Here is a tiny trained network, its code and every weight. The questions are about switching its units off for an input and a class, where a switched-off unit gives its printed mean instead of its output.

import numpy as np


def w(rows, s, z=0):
    codes = np.array(rows[::2]) - 128.0
    scale = np.full(codes.shape[1], s)
    scale[-1] = z or s
    return codes * scale


def f(y):
    return y / 2 * (1 + np.tanh(0.7978845608 * (y + 0.044715 * y**3)))


def log_softmax(a):
    a = a - a.max(-1, keepdims=True)
    return a - np.log(np.exp(a).sum(-1, keepdims=True))


def net(x, mask):
    res = np.array(x, float).reshape(1, 7) / 4 @ E
    y = f(res @ A[0][:, :-1].T + A[0][:, -1])
    res = res + np.where(mask, y, B[0][:, -1]) @ B[0][:, :-1]
    return log_softmax(res[-1] @ U[:, :-1].T + U[:, -1])


A, B = {}, {}
E = w([
[124,128,128,128,113,129,133,143,132,117],'x0',
[123,124,139,117,79,181,135,153,144,253],'x1',
[67,58,70,132,108,106,127,105,64,138],'x2',
[137,114,127,116,126,131,122,125,137,124],'x3',
[110,149,133,148,120,127,137,128,118,129],'x4',
[203,96,193,174,112,89,132,155,69,133],'x5',
[137,124,122,117,113,113,131,128,139,124],'x6',
],0.016)
A[0] = w([
[47,93,44,112,115,136,127,107,126,126,121],'N0',
[147,131,135,148,157,107,127,151,131,100,170],'N1',
[128,93,126,133,116,102,123,143,83,147,67],'N2',
[144,98,137,140,102,103,125,125,71,125,89],'N3',
[105,139,108,126,141,128,126,135,136,107,129],'N4',
[113,133,134,113,145,138,167,114,97,108,106],'N5',
[133,95,137,155,114,98,119,135,84,151,87],'N6',
[72,101,87,119,102,153,132,149,164,205,95],'N7',
[138,134,149,114,109,141,124,162,130,191,133],'N8',
[213,147,203,162,142,128,134,144,124,119,151],'N9',
[153,153,182,116,147,107,113,121,97,51,200],'N10',
[154,124,155,132,82,169,141,150,145,222,128],'N11',
[62,105,61,122,168,140,133,89,122,76,160],'N12',
[117,124,96,139,143,109,119,85,124,45,250],'N13',
[92,116,102,134,127,123,132,112,136,137,92],'N14',
[199,146,212,156,120,132,135,173,129,169,99],'N15',
[139,38,131,151,89,100,130,146,9,132,17],'N16',
[134,92,139,129,110,134,139,127,85,118,76],'N17',
[123,116,129,116,96,159,142,158,143,228,177],'N18',
[111,154,137,118,143,148,112,128,160,138,136],'N19',
[113,217,116,107,168,170,121,129,253,109,254],'N20',
[112,130,118,159,164,131,130,147,123,119,197],'N21',
],0.014,0.0056)
B[0] = w([
[112,104,114,118,85,106,59,128,22,117,209],'N0',
[156,132,105,117,105,152,168,118,93,100,170],'N1',
[95,148,105,137,150,147,122,95,147,159,167],'N2',
[147,133,135,131,168,135,144,135,166,133,183],'N3',
[124,104,125,99,124,125,116,108,150,133,149],'N4',
[143,113,122,112,130,122,108,129,151,116,139],'N5',
[115,141,115,114,145,141,146,115,182,131,178],'N6',
[161,136,81,185,117,153,97,115,34,221,209],'N7',
[117,133,148,117,100,119,82,137,157,177,195],'N8',
[180,114,120,147,49,145,158,142,46,58,231],'N9',
[173,124,103,169,122,111,201,118,61,66,215],'N10',
[85,135,168,110,77,91,82,170,196,172,237],'N11',
[72,137,128,49,105,106,46,120,131,63,214],'N12',
[90,134,198,58,136,110,131,119,140,27,221],'N13',
[168,128,116,130,112,127,83,131,102,126,150],'N14',
[99,110,209,90,67,77,75,190,148,99,238],'N15',
[108,155,123,127,224,148,155,107,232,159,235],'N16',
[117,140,123,127,122,137,148,114,159,156,159],'N17',
[126,108,86,163,144,168,35,146,119,205,236],'N18',
[107,135,115,151,132,124,118,127,144,165,161],'N19',
[111,140,125,131,238,145,190,97,252,157,251],'N20',
[149,104,118,96,122,105,146,104,160,120,149],'N21',
],0.018,0.02)
U = w([
[103,154,117,109,231,145,197,68,158,77,210],'0',
[67,93,176,76,74,76,40,170,86,103,204],'1',
[89,144,121,175,179,174,117,150,192,198,140],'2',
[113,97,71,157,104,151,68,128,2,155,3],'3',
[190,102,143,171,100,128,187,155,35,79,48],'4',
],0.0086,0.0029)

Each question gives the input, the list of numbers given to net, and the class t.
The units are the neurons (one row each of A and B). Each row of codes is followed by its name. A weight is (code - 128) times the scale printed after its matrix; where a second scale follows, it is the last column's (A, B and U).
mask holds one flag per neuron, in row order. A switched-off neuron (its flag False) gives its mean, the last column of its row in B, instead of its output. The means were averaged over made-up inputs and are rounded, as every weight is.
A unit's drop is (log p(t) with every unit on - log p(t) with that unit switched off) / (log p(t) with every unit on - log p(t) with every unit switched off).
The circuit of an input: a set's keep is (log p(t) with only the set's units on - log p(t) with every unit switched off) / (log p(t) with every unit on - log p(t) with every unit switched off). Starting from the 12 units with the biggest drops (on a tie, the unit counted first), units are removed one at a time, each time the one whose removal leaves the highest keep (on an exact tie, the one counted first), for as long as the keep stays at least 0.8.
circuit, biggest first: the units of the circuit, biggest drop first
k most important neurons: the k neurons with the biggest drops, biggest first
drop of u: that unit's drop, to one decimal
input [-3,5,2,1,-1,6,-2], class 2: circuit, biggest first => (N16)
input [-6,7,7,-6,-5,1,-2], class 2: 3 most important neurons => (N16; N9; N11)
input [5,-8,-4,0,-4,1,-6], class 4: 3 most important neurons => (N10; N16; N9)
input [-8,1,7,0,-3,-1,-4], class 3: circuit, biggest first => (N15; N0)
input [3,2,4,8,-8,1,-4], class 2: 2 most important neurons => (N9; N16)
input [5,1,8,5,-1,-7,3], class 3: 4 most important neurons => (N7; N15; N11; N0)
input [-8,-3,-7,-2,3,1,-8], class 4: 2 most important neurons => (N9; N16)
input [6,-8,6,0,0,1,6], class 0: 3 most important neurons => (N16; N15; N11)
input [2,-1,7,-6,3,1,7], class 0: 2 most important neurons => (N16; N15)
input [2,1,3,-3,5,8,6], class 2: 2 most important neurons => (N13; N16)
input [-5,1,8,7,-2,7,-5], class 2: drop of N13 => 0.1
input [1,-5,3,-4,5,8,2], class 0: drop of N16 => 0.3
input [-5,7,2,-6,-6,7,7], class 2: drop of N16 => 0.8
input [8,8,-7,-8,4,3,1], class 1: most important neuron => (N15)
